Each row of numbers belongs to one of the things below and depends on some of the facts about them. Some rows are named. Which thing is each other row?

How the things are related:
η: uses; θ: refers to
basta	η	fasis; basta	η	stustufek; bogun	η	zoflo
boru	η	fotal; boru	η	braskuplol; boru	η	zugran
bosti	η	gabras; bosti	η	tromus; brabrel	η	gabras
brabrel	η	pigripar; braskuplol	η	stustufek; bribun	η	brabrel
bribun	η	zugran; dratrus	η	gabras; fasis	η	stustufek
fotal	η	stustufek; fotal	η	pigripar; gabras	η	stustufek
gramen	η	basta; grokeskam	η	fasis; grute	η	stustufek
grute	η	pigripar; kamon	η	studa; kepluk	η	zoflo
kepluk	η	brabrel; kilor	η	studa; legres	η	fotal
lograskil	η	basta; lograskil	η	giflo; lugril	η	studa
lugril	η	ronon; nimek	η	fleme; nimek	η	giflo
pestas	η	ronon; pigripar	η	stustufek; rigra	η	fleme
rigra	η	kilor; robrem	η	teflel; ronon	η	stustufek
ronon	η	pigripar; rudul	η	vestik; skatru	η	pestas
skepum	η	zugran; skopubram	η	gaplel; skopubram	η	gabras
skopubram	η	skudafle; skopubram	η	stustufek; skopubram	η	ronon
skudafle	η	giflo; stesen	η	fotal; stesen	η	pestas
stoklin	η	fotal; studa	η	zoflo; studa	η	braskuplol
studa	η	pigripar; teflel	η	fasis; tofli	η	gabras
tromus	η	basta; tromus	η	bovor; tromus	η	giflo
truben	η	kamon; vemon	η	basta; vestik	η	vuklogi
vestik	η	ronon; vuklogi	η	bovor; zugran	η	brabrel
bosti	θ	stotil; brabrel	θ	vestik; brabrel	θ	klegil
brabrul	θ	pobrul; bramek	θ	klegil; braskuplol	θ	lidras
braskuplol	θ	nazogel; bredus	θ	ligrom; bredus	θ	tetu
bribun	θ	komil; briklan	θ	lastol; brilik	θ	driflusar
brilik	θ	stotil; brute	θ	boru; defom	θ	sobas
dizustik	θ	rupas; dizustik	θ	mipus; dramik	θ	zeplil
drenuskam	θ	tromus; driflusar	θ	klosko; driflusar	θ	klegil
drusen	θ	seklom; drusen	θ	suflik; duvas	θ	skudafle
duvas	θ	drunum; fasi	θ	grokeskam; fasuk	θ	trezeflos
fasuk	θ	galoren; fiden	θ	boru; fleto	θ	klustul
florek	θ	vestik; gabras	θ	bramek; gabras	θ	skatru
gaplel	θ	klegil; giflo	θ	fiden; gofir	θ	fiden
gofir	θ	driflusar; gramen	θ	finik; gramen	θ	zeplil
grekle	θ	skistolur; grekle	θ	lubibru; greladrun	θ	kograsa
grokeskam	θ	muplolak; grokeskam	θ	gradu; grokeskam	θ	klegil
grubrotok	θ	rudul; grubrotok	θ	pestas; grubrotok	θ	galoren
grute	θ	drizor; kilor	θ	bramek; kilor	θ	skatru
klebo	θ	defom; klebo	θ	brabrel; kloskir	θ	bovor
klustul	θ	gabras; kograsa	θ	pubrek; kograsa	θ	fiden
kograsa	θ	stotil; konan	θ	boru; kuben	θ	truben
ligrom	θ	klegil; lograskil	θ	kograsa; lubibru	θ	vidrel
lubibru	θ	ziman; lubibru	θ	studa; lubibru	θ	nistas
mafa	θ	lubibru; mudrir	θ	muplolak; mudrir	θ	skistolur
mugir	θ	tuskol; muplolak	θ	gofir; naklo	θ	rigra
nenis	θ	zomim; nistas	θ	fiden; nogru	θ	lubibru
pidror	θ	tetu; pigripar	θ	kograsa; plukesu	θ	drimen
ridro	θ	robrem; rigra	θ	brute; rupas	θ	luplu
ruvam	θ	gaplel; seklom	θ	brute; skatru	θ	boru
skopubram	θ	finik; skopubram	θ	gradu; skotra	θ	konan
skudafle	θ	pubrek; stesen	θ	gradu; studa	θ	fiden
tafilun	θ	dizustik; tafilun	θ	fasi; tafilun	θ	grubrotok
tetu	θ	drimen; tofli	θ	ligrom; tromus	θ	klosko
truben	θ	tetu; vestik	θ	luplu; vestik	θ	nazogel
vidrel	θ	bredus; vidrel	θ	ruvam; vora	θ	mafa
vuklogi	θ	driflusar; ziman	θ	vestik; zoflo	θ	brute

Known rows:
legres: -16; 16; 9; 3; 38; 5; -20; 16; 25; 0; 17; -20; -25; 8; 3; 1; 11; 6; -1; 14; -10; 1; -18; -3; -18; 3
skudafle: -10; 23; -74; -8; 9; -3; -19; 20; -49; -13; -8; -35; -6; 9; 0; -1; 21; 0; 14; 0; -18; -12; -19; -1; -10; 20
fotal: -21; -11; -29; -3; 36; 13; -18; 22; 16; 0; 9; -42; -36; -10; 10; -1; 21; 16; 24; 5; -11; -13; -8; 2; -23; -2
dramik: -4; 3; 5; -5; -10; -2; -1; 27; 13; 9; 11; -5; 12; -2; 8; -3; -7; -14; -18; -15; 1; -10; 14; -7; 7; 2
vidrel: 1; 2; 7; 9; -27; 0; 3; 7; 16; -5; 12; 37; 7; 12; 12; -3; 5; 21; 1; -11; 16; 2; 7; -20; 14; 6
gaplel: -10; 11; -59; 6; 11; 9; -18; 8; -15; -10; -3; 5; -26; -3; 8; 13; 30; 20; 36; -6; -11; 0; -13; -8; -27; -1
nistas: 8; -2; 4; 3; -16; -13; 7; 15; 14; 4; -11; 19; 17; 16; 12; 10; 3; 18; 20; -2; 22; 1; 2; -15; -5; 16
sobas: 5; -14; 12; 8; -12; -11; -7; 22; 8; 2; 0; 32; 14; 2; 6; 7; -8; -1; -4; -6; 6; -8; 10; -21; -4; 5
stotil: 9; -23; 2; -19; -8; -38; 0; 35; 9; 3; -31; 13; 21; 16; 5; 13; 2; 0; 9; 3; 3; -12; 6; -17; 3; 24
fiden: 9; -16; 12; -5; -9; -20; 6; 23; 7; 1; -27; 17; 20; 12; 10; 27; 3; 12; 17; -5; 7; -5; 4; -19; 2; 19
vora: -8; -3; 24; -19; -19; -11; -5; 19; 22; 2; 12; 34; 26; 18; 13; 9; 12; 1; 3; -9; 23; -3; -8; -10; 2; -2
florek: -2; 6; 1; 12; -19; 1; 9; 18; 13; 5; 8; 26; 11; 0; 11; -5; 0; 0; -9; -5; 16; 3; 12; -19; -4; 3
nogru: -1; 2; 1; 2; -20; -2; 8; 18; 19; -4; 4; 24; 16; 15; 14; 5; 9; 9; 4; -11; 21; -3; 5; -15; 2; 8
bovor: -9; -11; -72; -2; -7; 9; -35; 27; -47; -12; 16; -27; -35; -18; 4; 14; 15; 9; 21; -9; -29; -5; -8; 3; -7; 9
galoren: 14; -16; -4; 2; -8; -11; -4; 26; 10; 8; 2; 6; 13; -17; -5; 3; -19; -15; -4; 2; 5; -13; 16; -13; -18; 3
briklan: -3; 2; 21; 3; -13; -16; -1; 27; 16; 3; 9; -18; 3; 1; 13; -1; -5; -11; -12; -5; -1; -28; 23; -16; 5; -1
defom: -3; -2; 2; 1; -13; -4; -1; 19; 17; 5; 5; 30; 10; -1; 10; 3; -4; 2; -4; -5; 12; -6; 10; -15; -1; 1

Name these rows:
No name comes twice in this set of rows, the named rows included.
-8; 3; -12; 22; -16; 8; 15; 28; 2; 21; 8; -7; 12; -17; 11; -19; -10; -24; -15; -8; 21; 8; 25; -22; -15; 1 : tafilun
-16; 43; -30; 7; 22; 15; -20; 4; 10; -17; 11; 20; -7; 14; -1; 6; 25; 13; 3; 6; -6; 10; -21; -1; -17; 5 : tofli
-27; 20; -12; 9; 30; 20; -13; 4; 8; 0; -4; -6; -31; -5; 10; 5; 24; 33; 28; 4; -2; 0; -7; -18; -35; -6 : brabrel
14; -22; 13; 8; -12; -25; -5; 19; 13; -4; -22; 66; 9; 3; 3; 18; 2; 10; 5; -6; -8; 4; 10; -28; -11; 9 : klegil
-3; 18; 13; 26; 40; 16; -13; 13; 19; 0; -14; -28; -11; 5; 7; 25; 7; 23; 20; 12; -8; 9; -11; -3; -19; 9 : skatru
-16; 1; -94; -6; -14; 22; -15; 14; -81; -6; -9; -45; -18; -8; 16; 19; 31; 30; 48; -17; -2; -1; -16; -3; -10; 9 : giflo
-3; 36; -66; 11; 11; 8; -17; 14; -37; -17; -10; 7; 4; 13; -10; 8; 14; -6; -11; 0; -23; 2; -22; -1; -17; 18 : tromus
-22; 69; -13; 4; 32; 13; -16; 12; 1; -5; 16; -1; 18; 17; -11; 0; 10; -17; -19; 15; -7; 16; -40; 7; -25; 5 : skopubram
-15; -1; -43; 7; 19; 29; -21; 12; -15; -4; -7; -41; -41; -18; 19; 22; 26; 24; 42; -5; -12; 5; -7; 2; -18; -6 : gabras
-10; 43; -28; -11; 22; 5; -18; 19; -24; -15; 1; -7; 14; 29; -5; 3; 21; -6; -5; 13; -5; 13; -48; 4; -11; 18 : bosti
-33; 46; -9; 9; 26; 23; -8; -13; -45; -10; -10; -33; 7; 4; 10; 15; 8; 29; 14; -20; 5; -25; -2; -13; -15; -17 : kilor

Now the same things, written a new way:
Named rows:
vemon: -6; -15; 15; 7; 3; -13; 5; -5; -17; 9; 29; -49; 19; 19; 22; 24; 39; -11; -12; -1; 26; -2; 4; -21; 3; 12; -1; -24
teflel: 1; -28; -1; -13; 13; -10; 7; -8; -12; 8; 20; -38; 9; 2; 15; 36; 57; 12; -19; 2; 39; 8; 17; -22; 11; -20; -6; -5
boru: -9; 10; 13; 30; -2; 30; 57; -33; -37; -3; 5; -50; 21; 36; 8; 9; -12; 21; -25; 1; -14; 7; 31; 11; 11; 28; -4; -5
skatru: -1; 10; 36; 24; -12; 11; 50; -56; -40; -2; -17; -20; 20; 3; 41; 3; -22; 23; 10; -11; 9; 27; 11; 16; 14; 18; 8; -3
kilor: -25; 27; 33; 7; -5; 3; 19; 7; -15; 0; 37; -20; -21; -2; 0; 42; -4; 43; 19; -6; -14; -11; -6; 16; -22; 11; -13; -11
grute: -12; 4; 17; 33; 9; 4; 32; -9; -17; 1; 6; -62; 13; 20; 10; 17; 2; 15; -16; 3; 9; 19; 12; 4; 10; 13; -14; -20
kepluk: -24; 22; -7; 24; 16; 18; 40; 15; -6; 3; 11; -59; -6; 26; -5; 7; -13; 27; -36; 5; -30; -11; 11; 2; 4; 19; -14; -13
stustufek: 28; -3; 8; -7; -12; -4; 10; -32; 20; 42; 45; -8; -57; 2; 4; 11; 51; 73; -2; 0; 39; 45; -32; 11; 18; -14; -5; -5
skistolur: 4; -6; -4; -12; -1; 8; -8; 6; 12; 1; -6; 17; 3; -7; -7; -12; -8; -18; 5; 4; -6; -10; 3; -6; -1; -8; 5; 20
vora: -7; -12; -5; -12; -2; 2; -11; 9; 11; -6; -17; 22; -1; -5; -10; -5; -8; -18; 4; 2; -3; 2; 4; -2; -8; -1; 4; 16
bovor: 8; 4; 18; -5; -8; -30; -3; -8; 17; 38; 25; -20; -31; -6; 40; -12; 27; 20; 5; -13; 28; 11; -53; -20; 12; 5; 16; -23
tetu: 38; -7; -9; 2; 6; 0; -7; 25; -24; -12; -28; 23; -27; -18; -5; -8; -8; -17; 3; 9; 15; -20; 13; 9; -24; 2; 8; -2
mipus: 9; -7; -5; -13; 0; 7; -8; 6; 8; 0; -2; 20; 5; -8; -5; -13; -8; -17; 3; 4; -8; -14; 5; -5; 0; -10; 4; 15
pidror: 26; -6; -9; -1; 3; -2; -8; 18; -15; -11; -26; 22; -19; -15; -6; -8; -9; -15; 2; 6; 9; -15; 10; 6; -18; 0; 6; 3
dizustik: 3; -7; -7; -9; 0; -3; -11; 9; 4; -3; -11; 25; 2; -3; -6; -10; -10; -15; 6; 5; -9; -5; 7; -2; -5; -12; 3; 8
defom: 4; -7; -7; -10; 0; 0; -11; 7; 6; -5; -11; 24; 2; -7; -6; -9; -8; -14; 4; 2; -6; -5; 4; -3; -3; -11; 4; 12
dramik: 4; -5; -8; -9; -1; 2; -14; 7; 6; -4; -12; 22; 2; -6; -7; -9; -6; -14; 4; 1; -6; -8; 6; -2; -2; -9; 6; 14

Which thing is each row?
No name comes twice in this set of rows, the named rows included.
-11; 16; 30; 20; 13; -19; 25; -1; 5; 21; -10; -51; 7; -14; 53; -20; -19; -1; -2; -12; 13; 7; -26; -15; 18; 2; 6; -19 : rudul
10; 19; 1; 24; 7; -12; 0; -18; 10; 18; 16; -27; -34; 11; -6; 16; 19; 70; 0; 2; 13; 36; -15; 35; 28; -14; -6; -24 : pigripar
1; 1; -16; -8; 6; -1; -21; 3; 11; -13; -14; 21; 9; -12; -12; -5; -2; -13; 6; 0; -4; -11; 1; 7; 5; -7; 3; 6 : brilik
4; -5; -9; -13; -4; 2; -7; 0; -2; -7; -12; 27; 3; -7; -2; -9; -8; -11; 4; 1; -7; -9; 7; -2; -6; -6; 8; 12 : skotra
0; 11; -14; 28; 2; 26; 32; -4; -4; 7; 10; -45; -4; 39; -19; -8; -7; 16; -37; 10; -17; 8; 12; 9; 10; 23; -12; -8 : skepum
5; 15; 29; 17; 2; -4; 27; -20; 6; 27; 16; -39; -20; -4; 25; -2; 4; 39; 4; -3; 23; 32; -25; 10; 18; -4; -5; -12 : ronon
-30; -25; 3; -17; -4; 6; -7; 16; 26; -9; -28; 20; -11; -3; -18; -4; -6; -22; 8; 5; 4; 18; 0; -8; -22; 11; 9; 27 : mafa
-6; 5; -11; -28; 8; 1; 14; -30; -16; -20; -25; 47; 16; 1; 9; -13; 11; 8; 13; -12; -15; -20; 7; 9; 0; 17; 33; 11 : fiden
22; -4; -5; -9; -1; 5; -6; 12; -1; -1; -7; 18; -5; -11; -6; -14; -6; -19; 3; 6; 0; -18; 8; 0; -7; -9; 7; 13 : drimen
-1; 8; 34; 44; 2; 17; 30; -26; -14; -4; -8; -53; 26; 8; 9; 8; -21; 5; 4; 2; 20; 40; 15; 24; 16; 10; -22; -7 : stesen
-5; -28; 1; -9; 18; -7; 12; -3; -19; 2; 13; -48; 27; 6; 16; 35; 47; -3; -22; 3; 31; 0; 29; -26; 11; -16; -8; -3 : robrem
7; -15; 13; -3; -6; -19; -1; -14; -4; 24; 41; -34; -10; 14; 18; 22; 55; 15; -5; -3; 36; 12; -14; -16; 3; 4; 3; -19 : basta

